Below is a small trained network, with its code and all its weights. Each question gives an input and a class and asks what happens when units are switched off, that is, made to give their printed mean instead of their output.

import numpy as np


def w(rows, s, z=0):
    codes = np.array(rows[::2]) - 128.0
    scale = np.full(codes.shape[1], s)
    scale[-1] = z or s
    return codes * scale


def norm(h):
    return h / np.sqrt((h * h).mean(-1, keepdims=True) + 1e-5)


def f(y):
    return np.maximum(y, 0)


def log_softmax(a):
    a = a - a.max(-1, keepdims=True)
    return a - np.log(np.exp(a).sum(-1, keepdims=True))


def net(x, mask):
    res = np.array(x, float).reshape(1, 3) / 4 @ E
    u = 0
    for l in range(3):
        y = f(norm(res) @ A[l][:, :-1].T + A[l][:, -1])
        res = res + np.where(mask[u : u + 7], y, B[l][:, -1]) @ B[l][:, :-1]
        u += 7
    return log_softmax(norm(res)[-1] @ U[:, :-1].T + U[:, -1])


A, B = {}, {}
E = w([
[122,162,72],'x0',
[124,174,181],'x1',
[12,109,110],'x2',
],0.011)
A[0] = w([
[75,224,90,170],'0.n1',
[60,135,193,113],'0.n2',
[107,150,115,114],'0.n3',
[167,146,91,122],'0.n4',
[116,170,105,72],'0.n5',
[78,207,219,5],'0.n6',
[102,249,178,3],'0.n7',
],0.016,0.0048)
B[0] = w([
[107,166,100,255],'0.n1',
[94,164,157,225],'0.n2',
[130,157,120,159],'0.n3',
[84,140,132,187],'0.n4',
[120,183,149,153],'0.n5',
[116,30,110,204],'0.n6',
[207,29,9,201],'0.n7',
],0.013,0.0065)
A[1] = w([
[111,203,149,3],'1.n1',
[147,165,147,200],'1.n2',
[112,180,85,67],'1.n3',
[111,111,129,110],'1.n4',
[131,45,62,73],'1.n5',
[104,58,250,59],'1.n6',
[123,115,183,33],'1.n7',
],0.018,0.0038)
B[1] = w([
[156,79,82,147],'1.n1',
[120,146,126,164],'1.n2',
[145,102,98,203],'1.n3',
[147,144,156,154],'1.n4',
[147,88,166,255],'1.n5',
[135,158,4,213],'1.n6',
[117,133,80,146],'1.n7',
],0.017,0.0071)
A[2] = w([
[80,158,154,109],'2.n1',
[110,128,93,11],'2.n2',
[126,142,127,5],'2.n3',
[200,168,123,251],'2.n4',
[26,71,98,51],'2.n5',
[93,41,165,86],'2.n6',
[10,177,145,131],'2.n7',
],0.013,0.0029)
B[2] = w([
[107,172,154,140],'2.n1',
[156,116,110,165],'2.n2',
[116,109,139,128],'2.n3',
[58,164,192,236],'2.n4',
[240,123,248,254],'2.n5',
[164,109,71,194],'2.n6',
[211,209,173,199],'2.n7',
],0.011,0.0057)
U = w([
[163,6,130,175],'0',
[97,171,22,198],'1',
[135,245,214,179],'2',
[116,85,86,144],'3',
[5,93,198,8],'4',
[46,105,183,2],'5',
],0.015,0.0087)

Each question gives the input, the list of numbers given to net, and the class t.
The units are the neurons (one row each of A and B). Each row of codes is followed by its name. A weight is (code - 128) times the scale printed after its matrix; where a second scale follows, it is the last column's (A, B and U).
mask holds one flag per neuron, layer by layer. A switched-off neuron (its flag False) gives its mean, the last column of its row in B, instead of its output. The means were averaged over made-up inputs and are rounded, as every weight is.
A unit's drop is (log p(t) with every unit on - log p(t) with that unit switched off) / (log p(t) with every unit on - log p(t) with every unit switched off).
The circuit of an input: a set's keep is (log p(t) with only the set's units on - log p(t) with every unit switched off) / (log p(t) with every unit on - log p(t) with every unit switched off). Starting from the 12 units with the biggest drops (on a tie, the unit counted first), units are removed one at a time, each time the one whose removal leaves the highest keep (on an exact tie, the one counted first), for as long as the keep stays at least 0.8.
units of the circuit, in order: the units of the circuit, biggest drop first
most important unit: the unit with the biggest drop
top k neurons: the k neurons with the biggest drops, biggest first
k most important neurons of layer l: the k neurons of layer l with the biggest drops, biggest first
drop of u: that unit's drop, to one decimal
input [3,4,1], class 0: most important unit -> 0.n6
input [-8,3,8], class 1: top 2 neurons -> 1.n6, 1.n5
input [-8,-3,-8], class 1: units of the circuit, in order -> 1.n6, 0.n7, 2.n5
input [4,4,-4], class 0: units of the circuit, in order -> 0.n7, 1.n6
input [-8,-7,-2], class 1: 2 most important neurons of layer 0 -> 0.n7, 0.n1
input [4,-1,-5], class 2: 2 most important neurons of layer 2 -> 2.n4, 2.n6
input [-4,-3,-2], class 1: top 4 neurons -> 0.n1, 0.n7, 1.n6, 0.n6
input [-6,-3,-8], class 2: units of the circuit, in order -> 0.n7, 2.n4
input [-5,-2,-6], class 2: units of the circuit, in order -> 2.n4, 0.n7
input [-7,-5,2], class 1: units of the circuit, in order -> 1.n6, 0.n7
input [-3,8,6], class 0: top 2 neurons -> 0.n7, 0.n6
input [1,-1,-4], class 2: top 3 neurons -> 0.n1, 0.n2, 0.n6
input [-6,-2,7], class 2: 2 most important neurons of layer 2 -> 2.n7, 2.n5
input [-8,7,0], class 1: top 2 neurons -> 1.n6, 0.n2
input [4,2,-8], class 2: most important unit -> 1.n6
input [0,-4,5], class 2: top 3 neurons -> 0.n7, 0.n6, 2.n7
input [3,-4,5], class 2: top 4 neurons -> 0.n7, 1.n6, 0.n6, 2.n5
input [-6,5,5], class 1: top 2 neurons -> 1.n6, 0.n2
input [-2,6,5], class 0: top 2 neurons -> 0.n6, 0.n7
input [-5,-2,-3], class 1: top 2 neurons -> 0.n7, 1.n6
input [8,8,-1], class 0: most important neuron of layer 1 -> 1.n5
input [-7,3,-7], class 1: 4 most important neurons of layer 0 -> 0.n7, 0.n1, 0.n3, 0.n5
input [-6,-5,1], class 1: 3 most important neurons of layer 0 -> 0.n7, 0.n1, 0.n6
input [8,8,4], class 0: top 2 neurons -> 0.n7, 0.n6
input [1,5,-2], class 0: drop of 2.n3 -> 0.0
input [-1,-2,-8], class 2: drop of 0.n7 -> 0.2
input [1,4,3], class 0: drop of 0.n7 -> 0.6
input [-8,-1,0], class 1: most important unit -> 1.n6
